Here is a tiny trained network, its code and every weight. The questions are about switching its units off for an input and a target symbol, where a switched-off unit gives its printed mean instead of its output.

import numpy as np


def w(rows, s, z=0):
    codes = np.array(rows[::2]) - 128.0
    scale = np.full(codes.shape[1], s)
    scale[-1] = z or s
    return codes * scale


def norm(h):
    return h / np.sqrt((h * h).mean(-1, keepdims=True) + 1e-5)


def f(y):
    return np.maximum(y, 0)


def softmax(a):
    e = np.exp(a - a.max(-1, keepdims=True))
    return e / e.sum(-1, keepdims=True)


def log_softmax(a):
    a = a - a.max(-1, keepdims=True)
    return a - np.log(np.exp(a).sum(-1, keepdims=True))


def net(x, mask):
    ids = ['αεζηλπστφψ'.index(c) for c in x.split()]
    T = len(ids)
    res = E[ids] + P[:T]
    r = norm(res)
    for j in range(3):
        rows = slice(2 * j, 2 * j + 2)
        q, k, v = (r @ M[0][rows].T for M in (Q, K, V))
        z = softmax(np.where(np.tri(T) > 0, q @ k.T / 2**0.5, -1e9)) @ v
        o = O[0][rows]
        res = res + np.where(mask[j], z, o[:, -1]) @ o[:, :-1]
    y = f(norm(res) @ A[0][:, :-1].T + A[0][:, -1])
    res = res + np.where(mask[3:15], y, B[0][:, -1]) @ B[0][:, :-1]
    return log_softmax(norm(res)[-1] @ U[:, :-1].T + U[:, -1])


Q, K, V, O, A, B = {}, {}, {}, {}, {}, {}
E = w([
[130,133,90,203,146,124,122,54,155,108,148,46],'α',
[137,80,104,114,201,193,213,26,89,76,116,100],'ε',
[120,91,166,177,214,148,123,131,198,32,150,96],'ζ',
[176,128,95,97,200,164,175,162,85,77,161,106],'η',
[100,106,120,71,223,189,101,93,132,83,167,60],'λ',
[119,152,172,109,87,105,146,108,101,102,156,79],'π',
[180,127,169,109,77,172,84,93,99,101,130,104],'σ',
[93,44,109,94,182,56,144,94,121,1,121,161],'τ',
[153,137,88,46,72,101,83,43,129,110,112,72],'φ',
[99,88,49,111,113,108,127,140,41,150,198,68],'ψ',
],0.007)
P = w([
[136,157,145,172,103,166,163,122,91,2,142,53],'0',
[219,48,185,101,144,97,160,119,101,211,140,98],'1',
[70,156,110,160,90,175,162,172,102,58,61,107],'2',
[138,167,129,156,88,111,117,139,118,105,155,153],'3',
[163,101,147,111,102,104,146,119,156,222,167,203],'4',
[53,146,116,149,67,152,146,148,140,123,72,159],'5',
[146,227,100,155,79,84,75,166,110,133,130,206],'6',
[167,119,96,150,122,88,115,130,156,220,186,231],'7',
],0.009)
Q[0] = w([
[146,218,121,142,158,98,79,68,70,85,236,198],'H1',
[60,203,106,164,101,173,113,140,89,58,61,101],'H1',
[63,172,99,169,98,201,154,186,116,70,2,63],'H2',
[123,196,77,154,113,143,94,84,89,38,215,194],'H2',
[101,80,162,109,141,150,161,176,159,191,5,68],'H3',
[71,190,110,166,105,150,107,149,51,51,61,109],'H3',
],0.0086)
K[0] = w([
[120,156,66,94,90,110,32,210,95,254,65,211],'H1',
[33,44,124,79,89,253,219,84,182,187,116,161],'H1',
[26,43,170,91,175,156,80,154,232,89,163,130],'H2',
[90,111,98,71,59,97,64,181,170,208,54,201],'H2',
[141,119,206,165,199,205,212,27,110,17,200,75],'H3',
[66,18,106,96,95,121,201,53,105,116,66,219],'H3',
],0.0068)
V[0] = w([
[68,78,2,113,90,81,205,87,21,170,167,114],'H1',
[116,131,137,183,86,193,79,175,117,206,166,46],'H1',
[155,95,210,196,122,103,137,241,160,77,147,167],'H2',
[133,135,110,132,250,195,130,56,125,119,117,158],'H2',
[148,182,135,49,101,229,118,81,120,172,122,63],'H3',
[220,102,108,243,100,138,185,40,110,121,55,187],'H3',
],0.0064)
O[0] = w([
[211,136,62,140,100,119,189,87,131,33,133,93,161],'H1',
[126,123,73,119,149,2,30,224,136,64,144,130,194],'H1',
[143,71,128,192,137,102,167,108,127,150,67,178,129],'H2',
[83,141,97,97,94,141,98,174,182,161,169,201,67],'H2',
[104,188,111,215,141,128,104,71,103,168,151,181,251],'H3',
[73,135,97,119,109,176,136,135,102,130,19,93,205],'H3',
],0.01,0.0032)
A[0] = w([
[60,4,155,173,139,134,136,135,144,243,85,233,65],'N1',
[156,173,158,138,181,120,149,75,98,185,213,97,100],'N2',
[190,150,147,198,168,123,119,72,109,88,151,135,89],'N3',
[190,14,178,97,156,80,171,96,182,190,211,181,113],'N4',
[146,137,141,193,61,91,188,142,176,71,99,135,13],'N5',
[134,24,128,45,115,85,131,153,184,204,168,160,5],'N6',
[105,201,72,81,71,182,67,202,255,128,197,178,39],'N7',
[112,190,68,132,108,152,171,112,128,67,136,135,56],'N8',
[207,61,136,87,116,133,218,30,136,190,137,122,143],'N9',
[111,86,141,176,179,81,90,129,81,170,80,171,141],'N10',
[126,36,127,146,131,127,198,155,164,76,86,156,60],'N11',
[144,85,113,26,91,103,122,107,114,104,60,51,83],'N12',
],0.0076,0.0033)
B[0] = w([
[174,100,50,71,134,83,161,112,181,177,142,106,232],'N1',
[126,105,160,122,110,88,163,95,165,140,99,171,184],'N2',
[86,131,131,89,146,126,140,159,101,149,125,130,211],'N3',
[138,217,150,174,96,161,123,85,122,126,149,113,188],'N4',
[98,103,114,88,175,109,138,143,130,169,129,108,162],'N5',
[129,151,254,134,146,149,133,163,144,87,118,105,152],'N6',
[37,105,38,96,110,135,133,163,71,134,200,147,202],'N7',
[171,123,170,129,138,127,115,136,165,178,143,132,198],'N8',
[70,126,86,137,148,126,90,203,117,87,114,103,196],'N9',
[127,116,122,184,132,153,87,139,103,103,94,173,255],'N10',
[147,118,173,131,100,94,65,105,141,150,147,159,158],'N11',
[123,98,183,131,88,148,140,92,162,105,155,192,175],'N12',
],0.011,0.0076)
U = w([
[104,190,111,173,97,105,46,176,248,126,126,32,5],'α',
[137,136,101,153,64,222,252,70,109,134,90,103,192],'ε',
[161,62,63,126,135,78,125,92,160,201,92,177,163],'ζ',
[194,147,210,45,184,189,99,243,127,217,129,90,182],'η',
[50,125,63,44,93,166,108,171,96,139,210,162,150],'λ',
[43,146,180,41,184,42,224,144,81,152,59,108,99],'π',
[84,166,135,208,160,116,76,152,43,54,72,173,65],'σ',
[120,26,211,98,73,150,113,118,163,69,131,197,134],'τ',
[136,233,192,123,104,92,109,1,119,169,196,159,100],'φ',
[207,134,93,120,112,78,140,109,91,32,172,94,203],'ψ',
],0.0072,0.0025)

Each question gives the input, a string of symbols that net reads in full, and the target symbol t.
The units are the heads (2 rows each of Q, K, V and O) and the neurons (one row each of A and B). Each row of codes is followed by its name. A weight is (code - 128) times the scale printed after its matrix; where a second scale follows, it is the last column's (O, A, B and U).
mask holds one flag per unit, heads first, then neurons. A switched-off unit (its flag False) gives its mean, the last column of its rows in O or B, instead of its output. The means were averaged over made-up inputs and are rounded, as every weight is.
A unit's drop is (log p(t) with every unit on - log p(t) with that unit switched off) / (log p(t) with every unit on - log p(t) with every unit switched off).
The circuit of an input: a set's keep is (log p(t) with only the set's units on - log p(t) with every unit switched off) / (log p(t) with every unit on - log p(t) with every unit switched off). Starting from the 12 units with the biggest drops (on a tie, the unit counted first), units are removed one at a time, each time the one whose removal leaves the highest keep (on an exact tie, the one counted first), for as long as the keep stays at least 0.8.
circuit, biggest first: the units of the circuit, biggest drop first
unit that matters most: the unit with the biggest drop
top k neurons: the k neurons with the biggest drops, biggest first
which heads matter: for each layer, one digit per head in row order, 1 if its drop is at least 0.15 and else 0, layers parted by /
input λ η π ψ σ σ ε ε, target λ: circuit, biggest first : [H2]
input τ ε λ τ α σ, target τ: which heads matter : 101
input σ σ ζ η, target σ: which heads matter : 100
input σ π ζ σ σ π, target ζ: which heads matter : 010
input π φ π τ σ ψ, target τ: which heads matter : 001
input λ λ ζ, target ζ: circuit, biggest first : [H2, N1]
input π σ σ η σ, target α: top 2 neurons : [N9, N4]
input σ σ λ σ σ σ ψ π, target ψ: which heads matter : 100
input λ λ ζ π ε, target σ: which heads matter : 010
input ε π η, target ε: which heads matter : 101
input ψ ψ σ σ λ, target ζ: circuit, biggest first : [H1, N1, H2, N10]
input σ ζ σ, target ζ: which heads matter : 010
input ζ λ σ λ α, target φ: which heads matter : 001
input λ σ π π π α, target λ: which heads matter : 010
input σ π α, target α: unit that matters most : N8
input σ ζ λ σ τ α, target τ: circuit, biggest first : [H3, N12]
input τ λ ψ π λ, target σ: top 2 neurons : [N9, N4]
input ψ λ λ λ ε ψ, target ε: which heads matter : 101
input π α π, target π: which heads matter : 010
input τ η σ ψ ε ψ ζ, target ψ: unit that matters most : H1
input σ σ σ α λ σ π, target σ: circuit, biggest first : [H2, N1]
input λ φ λ α φ, target τ: circuit, biggest first : [N12, H3]
input ζ σ η, target ζ: which heads matter : 010
input σ σ ζ σ, target σ: which heads matter : 000
input σ σ η λ, target σ: top 2 neurons : [N1, N7]
input λ λ ζ π, target π: top 2 neurons : [N3, N5]
input λ π σ ε σ α, target ε: unit that matters most : H3
input π π α λ σ, target φ: top 2 neurons : [N4, N2]
